Below are the code and all the weights of a small trained network. Each question names an input and a class and asks about switching units off, where a switched-off unit gives its printed mean instead of its output.

import numpy as np


def w(rows, s, z=0):
    codes = np.array(rows[::2]) - 128.0
    scale = np.full(codes.shape[1], s)
    scale[-1] = z or s
    return codes * scale


def f(y):
    return y / 2 * (1 + np.tanh(0.7978845608 * (y + 0.044715 * y**3)))


def log_softmax(a):
    a = a - a.max(-1, keepdims=True)
    return a - np.log(np.exp(a).sum(-1, keepdims=True))


def net(x, mask):
    res = np.array(x, float).reshape(1, 5) / 4 @ E
    y = f(res @ A[0][:, :-1].T + A[0][:, -1])
    res = res + np.where(mask, y, B[0][:, -1]) @ B[0][:, :-1]
    return log_softmax(res[-1] @ U[:, :-1].T + U[:, -1])


A, B = {}, {}
E = w([
[138,217,100],'x0',
[86,161,41],'x1',
[142,47,6],'x2',
[70,92,138],'x3',
[48,90,147],'x4',
],0.011)
A[0] = w([
[98,150,16,116],'neuron 1',
[144,162,33,121],'neuron 2',
[159,171,80,83],'neuron 3',
[100,100,78,78],'neuron 4',
[151,161,89,105],'neuron 5',
[165,104,170,166],'neuron 6',
[111,186,74,90],'neuron 7',
[16,91,175,254],'neuron 8',
[178,164,50,99],'neuron 9',
[217,156,125,59],'neuron 10',
[231,170,243,100],'neuron 11',
[77,140,134,115],'neuron 12',
[181,186,1,89],'neuron 13',
[166,209,246,104],'neuron 14',
[166,99,200,82],'neuron 15',
[147,143,103,69],'neuron 16',
[181,171,73,92],'neuron 17',
[218,151,123,68],'neuron 18',
[155,126,171,116],'neuron 19',
[250,163,98,56],'neuron 20',
[190,154,195,79],'neuron 21',
[121,98,129,93],'neuron 22',
[110,70,130,137],'neuron 23',
],0.0099,0.0092)
B[0] = w([
[150,77,89,189],'neuron 1',
[130,107,51,177],'neuron 2',
[138,156,105,143],'neuron 3',
[139,103,138,147],'neuron 4',
[165,172,86,141],'neuron 5',
[103,108,171,166],'neuron 6',
[127,155,96,148],'neuron 7',
[57,118,138,250],'neuron 8',
[149,121,23,163],'neuron 9',
[170,119,133,146],'neuron 10',
[193,184,254,219],'neuron 11',
[95,126,134,139],'neuron 12',
[166,145,29,191],'neuron 13',
[134,240,228,229],'neuron 14',
[152,98,184,158],'neuron 15',
[156,136,136,123],'neuron 16',
[169,156,102,154],'neuron 17',
[167,122,119,146],'neuron 18',
[138,112,186,148],'neuron 19',
[163,113,113,161],'neuron 20',
[194,164,210,167],'neuron 21',
[131,117,149,126],'neuron 22',
[82,80,140,157],'neuron 23',
],0.0088,0.013)
U = w([
[251,83,168,37],'0',
[121,47,157,207],'1',
[75,45,161,72],'2',
[200,218,216,110],'3',
[66,130,121,254],'4',
[232,101,41,147],'5',
[5,226,119,33],'6',
],0.011,0.0072)

Each question gives the input, the list of numbers given to net, and the class t.
The units are the neurons (one row each of A and B). Each row of codes is followed by its name. A weight is (code - 128) times the scale printed after its matrix; where a second scale follows, it is the last column's (A, B and U).
mask holds one flag per neuron, in row order. A switched-off neuron (its flag False) gives its mean, the last column of its row in B, instead of its output. The means were averaged over made-up inputs and are rounded, as every weight is.
A unit's drop is (log p(t) with every unit on - log p(t) with that unit switched off) / (log p(t) with every unit on - log p(t) with every unit switched off).
The circuit of an input: a set's keep is (log p(t) with only the set's units on - log p(t) with every unit switched off) / (log p(t) with every unit on - log p(t) with every unit switched off). Starting from the 12 units with the biggest drops (on a tie, the unit counted first), units are removed one at a time, each time the one whose removal leaves the highest keep (on an exact tie, the one counted first), for as long as the keep stays at least 0.8.
units of the circuit, in order: the units of the circuit, biggest drop first
unit that matters most: the unit with the biggest drop
k most important neurons: the k neurons with the biggest drops, biggest first
drop when u is switched off: that unit's drop, to one decimal
input [4,6,-7,-4,5], class 6: units of the circuit, in order -> [neuron 11; neuron 21]
input [-5,-6,8,-8,1], class 1: units of the circuit, in order -> [neuron 13; neuron 23; neuron 11]
input [-4,8,-7,-1,-3], class 6: 3 most important neurons -> [neuron 11; neuron 21; neuron 15]
input [1,6,-7,6,-3], class 6: units of the circuit, in order -> [neuron 11; neuron 21]
input [-6,5,-8,1,2], class 6: unit that matters most -> neuron 8
input [-8,7,6,6,-2], class 2: 3 most important neurons -> [neuron 23; neuron 8; neuron 17]
input [-8,-6,8,4,5], class 2: 2 most important neurons -> [neuron 8; neuron 23]
input [-4,2,-4,4,0], class 6: 2 most important neurons -> [neuron 1; neuron 8]
input [3,-2,0,7,6], class 2: 2 most important neurons -> [neuron 14; neuron 13]
input [-4,4,4,7,3], class 2: drop when neuron 19 is switched off -> 0.0
input [-3,7,-6,7,-2], class 6: drop when neuron 1 is switched off -> 0.1
input [-3,2,3,7,-1], class 2: drop when neuron 14 is switched off -> 0.2
